Below are the code and all the weights of a small trained network. Each question names an input and a class and asks about switching units off, where a switched-off unit gives its printed mean instead of its output.

import numpy as np


def w(rows, s, z=0):
    codes = np.array(rows[::2]) - 128.0
    scale = np.full(codes.shape[1], s)
    scale[-1] = z or s
    return codes * scale


def norm(h):
    return h / np.sqrt((h * h).mean(-1, keepdims=True) + 1e-5)


def f(y):
    return y / 2 * (1 + np.tanh(0.7978845608 * (y + 0.044715 * y**3)))


def log_softmax(a):
    a = a - a.max(-1, keepdims=True)
    return a - np.log(np.exp(a).sum(-1, keepdims=True))


def net(x, mask):
    res = np.array(x, float).reshape(1, 8) / 4 @ E
    u = 0
    for l in range(2):
        y = f(norm(res) @ A[l][:, :-1].T + A[l][:, -1])
        res = res + np.where(mask[u : u + 9], y, B[l][:, -1]) @ B[l][:, :-1]
        u += 9
    return log_softmax(norm(res)[-1] @ U[:, :-1].T + U[:, -1])


A, B = {}, {}
E = w([
[135,122,130],'x0',
[98,178,2],'x1',
[72,112,150],'x2',
[122,220,160],'x3',
[71,120,146],'x4',
[146,129,119],'x5',
[191,135,110],'x6',
[63,125,144],'x7',
],0.0048)
A[0] = w([
[157,90,173,104],'0.n0',
[125,108,85,8],'0.n1',
[108,99,20,221],'0.n2',
[211,61,33,152],'0.n3',
[154,98,150,133],'0.n4',
[186,169,173,89],'0.n5',
[175,107,254,103],'0.n6',
[100,135,18,102],'0.n7',
[143,105,131,175],'0.n8',
],0.0072,0.0012)
B[0] = w([
[76,198,98,163],'0.n0',
[111,111,85,119],'0.n1',
[138,139,141,211],'0.n2',
[91,124,149,219],'0.n3',
[142,149,127,148],'0.n4',
[144,131,96,161],'0.n5',
[119,170,103,255],'0.n6',
[127,254,171,198],'0.n7',
[119,228,143,144],'0.n8',
],0.0077,0.0032)
A[1] = w([
[90,77,79,174],'1.n0',
[101,162,143,191],'1.n1',
[100,180,138,250],'1.n2',
[155,91,231,107],'1.n3',
[183,134,85,164],'1.n4',
[119,51,100,133],'1.n5',
[124,82,91,138],'1.n6',
[96,129,215,171],'1.n7',
[100,114,4,110],'1.n8',
],0.011,0.0022)
B[1] = w([
[134,81,135,137],'1.n0',
[150,76,44,203],'1.n1',
[156,3,187,254],'1.n2',
[102,220,144,175],'1.n3',
[201,124,7,165],'1.n4',
[194,62,155,131],'1.n5',
[184,134,210,117],'1.n6',
[75,134,58,215],'1.n7',
[147,214,238,149],'1.n8',
],0.0063,0.005)
U = w([
[103,129,91,214],'0',
[85,254,182,80],'1',
[130,135,199,213],'2',
[102,128,109,94],'3',
[112,117,110,4],'4',
],0.011,0.0022)

Each question gives the input, the list of numbers given to net, and the class t.
The units are the neurons (one row each of A and B). Each row of codes is followed by its name. A weight is (code - 128) times the scale printed after its matrix; where a second scale follows, it is the last column's (A, B and U).
mask holds one flag per neuron, layer by layer. A switched-off neuron (its flag False) gives its mean, the last column of its row in B, instead of its output. The means were averaged over made-up inputs and are rounded, as every weight is.
A unit's drop is (log p(t) with every unit on - log p(t) with that unit switched off) / (log p(t) with every unit on - log p(t) with every unit switched off).
The circuit of an input: a set's keep is (log p(t) with only the set's units on - log p(t) with every unit switched off) / (log p(t) with every unit on - log p(t) with every unit switched off). Starting from the 12 units with the biggest drops (on a tie, the unit counted first), units are removed one at a time, each time the one whose removal leaves the highest keep (on an exact tie, the one counted first), for as long as the keep stays at least 0.8.
circuit, biggest first: the units of the circuit, biggest drop first
most important unit: the unit with the biggest drop
top k neurons: the k neurons with the biggest drops, biggest first
k most important neurons of layer l: the k neurons of layer l with the biggest drops, biggest first
drop of u: that unit's drop, to one decimal
input [3,8,3,-8,-7,-5,-5,-7], class 1: circuit, biggest first => 1.n8
input [8,8,3,-4,7,0,-4,2], class 1: 3 most important neurons of layer 0 => 0.n7, 0.n3, 0.n1
input [-4,5,-5,-8,-4,0,-6,3], class 2: circuit, biggest first => 1.n8, 0.n6, 1.n0
input [-1,6,1,-8,3,-6,6,-1], class 2: top 2 neurons => 1.n8, 1.n7
input [-2,-7,-1,-5,-6,7,3,0], class 1: circuit, biggest first => 1.n3, 1.n2
input [-4,0,-2,-7,4,6,1,7], class 2: circuit, biggest first => 1.n6, 1.n8
input [-8,-5,4,3,-4,6,8,8], class 3: top 2 neurons => 0.n6, 0.n7
input [-7,3,2,-7,1,3,-3,-7], class 2: 2 most important neurons of layer 0 => 0.n1, 0.n3
input [8,-7,1,-4,0,0,-5,3], class 1: top 2 neurons => 1.n3, 1.n2
input [7,8,-1,-2,8,8,3,1], class 1: top 2 neurons => 1.n8, 1.n7
input [-2,-3,5,4,0,4,-2,-2], class 0: 2 most important neurons of layer 0 => 0.n7, 0.n6
input [6,-6,1,-5,7,2,-5,-5], class 1: top 2 neurons => 1.n3, 1.n2
input [0,3,2,6,6,8,-3,-5], class 4: top 2 neurons => 1.n2, 1.n1
input [-8,8,3,-7,1,-6,4,-4], class 1: 2 most important neurons of layer 0 => 0.n7, 0.n3
input [-1,8,-6,-6,-3,8,-1,-6], class 1: most important unit => 1.n8
input [4,0,-4,-6,6,-3,-4,-4], class 2: 2 most important neurons of layer 0 => 0.n7, 0.n1
input [-1,-4,5,3,-6,-2,3,5], class 0: 2 most important neurons of layer 0 => 0.n6, 0.n7
input [-8,5,-5,-7,-4,-7,-6,-3], class 2: drop of 0.n6 => 0.5
input [-6,-2,2,2,0,1,-2,-5], class 0: drop of 1.n3 => 0.0
input [-8,-2,-5,1,-5,-2,-4,3], class 0: drop of 0.n6 => -0.1
input [-6,4,-1,-8,-8,-3,-6,8], class 2: most important unit => 1.n8
